Below are the code and all the weights of a small trained network. Each question names an input and a class and asks about switching units off, where a switched-off unit gives its printed mean instead of its output.

import numpy as np


def w(rows, s, z=0):
    codes = np.array(rows[::2]) - 128.0
    scale = np.full(codes.shape[1], s)
    scale[-1] = z or s
    return codes * scale


def f(y):
    return np.maximum(y, 0)


def log_softmax(a):
    a = a - a.max(-1, keepdims=True)
    return a - np.log(np.exp(a).sum(-1, keepdims=True))


def net(x, mask):
    res = np.array(x, float).reshape(1, 6) / 4 @ E
    y = f(res @ A[0][:, :-1].T + A[0][:, -1])
    res = res + np.where(mask, y, B[0][:, -1]) @ B[0][:, :-1]
    return log_softmax(res[-1] @ U[:, :-1].T + U[:, -1])


A, B = {}, {}
E = w([
[220,101,56,234,104,97],'x0',
[134,139,126,128,115,156],'x1',
[133,94,153,136,145,121],'x2',
[128,145,111,118,116,135],'x3',
[94,96,173,153,1,71],'x4',
[220,188,206,122,121,61],'x5',
],0.0096)
A[0] = w([
[164,99,75,151,128,122,177],'n1',
[139,126,125,116,137,136,153],'n2',
[157,138,110,146,170,144,144],'n3',
[150,122,99,141,140,129,147],'n4',
[93,99,70,117,159,162,208],'n5',
[172,140,119,155,141,85,134],'n6',
[203,171,168,141,103,83,108],'n7',
[86,127,199,99,83,138,142],'n8',
[102,172,218,71,72,86,200],'n9',
[142,92,114,167,110,135,119],'n10',
[80,99,75,143,150,160,190],'n11',
[178,195,174,98,183,101,168],'n12',
[122,114,123,119,120,93,137],'n13',
[66,107,112,125,131,148,196],'n14',
[97,106,111,150,112,108,148],'n15',
[177,66,94,167,7,74,71],'n16',
[120,164,141,60,232,162,254],'n17',
[43,75,114,164,57,139,148],'n18',
[123,117,115,160,81,104,91],'n19',
[189,91,37,146,181,132,176],'n20',
[126,104,94,156,126,134,123],'n21',
[163,131,106,153,165,140,111],'n22',
[206,167,155,148,121,98,85],'n23',
[45,86,100,97,153,148,246],'n24',
[99,128,127,154,108,120,160],'n25',
[91,130,161,114,98,122,129],'n26',
],0.014,0.0043)
B[0] = w([
[146,126,93,173,83,105,186],'n1',
[138,137,132,130,138,136,144],'n2',
[153,151,144,131,71,141,174],'n3',
[139,128,133,148,95,125,160],'n4',
[129,52,178,191,126,155,211],'n5',
[105,176,130,133,90,164,174],'n6',
[90,204,206,170,154,149,198],'n7',
[115,112,191,88,121,67,193],'n8',
[167,96,243,108,185,66,224],'n9',
[128,125,72,147,148,121,165],'n10',
[126,55,147,196,119,120,206],'n11',
[208,183,81,98,171,122,205],'n12',
[124,118,134,122,148,121,144],'n13',
[66,112,125,101,92,162,192],'n14',
[114,98,95,120,144,120,160],'n15',
[68,115,76,207,244,125,225],'n16',
[184,125,88,139,254,208,254],'n17',
[76,116,44,41,108,106,210],'n18',
[115,103,103,139,170,131,165],'n19',
[153,135,137,215,43,107,223],'n20',
[150,118,97,148,123,99,162],'n21',
[127,157,147,140,68,123,169],'n22',
[90,208,178,133,108,182,187],'n23',
[52,95,169,135,124,203,229],'n24',
[114,106,113,113,137,118,155],'n25',
[107,123,167,101,105,103,168],'n26',
],0.029,0.015)
U = w([
[44,96,152,178,201,203,250],'0',
[179,145,113,66,200,149,85],'1',
[151,46,127,205,47,82,112],'2',
[146,198,128,157,63,126,62],'3',
[41,41,148,21,119,110,53],'4',
[120,110,200,110,132,2,136],'5',
[73,65,37,159,136,75,133],'6',
],0.0078,0.0013)

Each question gives the input, the list of numbers given to net, and the class t.
The units are the neurons (one row each of A and B). Each row of codes is followed by its name. A weight is (code - 128) times the scale printed after its matrix; where a second scale follows, it is the last column's (A, B and U).
mask holds one flag per neuron, in row order. A switched-off neuron (its flag False) gives its mean, the last column of its row in B, instead of its output. The means were averaged over made-up inputs and are rounded, as every weight is.
A unit's drop is (log p(t) with every unit on - log p(t) with that unit switched off) / (log p(t) with every unit on - log p(t) with every unit switched off).
The circuit of an input: a set's keep is (log p(t) with only the set's units on - log p(t) with every unit switched off) / (log p(t) with every unit on - log p(t) with every unit switched off). Starting from the 12 units with the biggest drops (on a tie, the unit counted first), units are removed one at a time, each time the one whose removal leaves the highest keep (on an exact tie, the one counted first), for as long as the keep stays at least 0.8.
circuit, biggest first: the units of the circuit, biggest drop first
top k neurons: the k neurons with the biggest drops, biggest first
drop of u: that unit's drop, to one decimal
input [0,-4,6,-6,-5,1], class 1: top 2 neurons : [n17 n16]
input [-1,-7,2,6,1,-6], class 4: circuit, biggest first : [n18 n16]
input [8,0,-2,2,0,-6], class 2: circuit, biggest first : [n20]
input [3,3,4,8,0,8], class 3: top 2 neurons : [n17 n24]
input [-7,-1,-5,2,1,8], class 5: top 2 neurons : [n9 n8]
input [-5,-5,8,4,-6,1], class 1: top 2 neurons : [n12 n16]
input [-8,-5,0,-7,0,4], class 1: top 2 neurons : [n17 n12]
input [-3,-6,8,5,-5,1], class 1: top 2 neurons : [n12 n16]
input [0,-6,-3,3,7,8], class 5: top 4 neurons : [n9 n17 n24 n8]
input [6,7,-4,5,1,-7], class 6: top 2 neurons : [n18 n16]
input [3,-8,6,3,-8,8], class 3: drop of n17 : 0.0
input [-1,-8,-5,-7,-8,3], class 1: drop of n17 : 0.3
input [-7,-6,-2,-1,2,3], class 5: drop of n9 : 0.1
input [-6,4,-2,-3,1,3], class 5: circuit, biggest first : [n9]
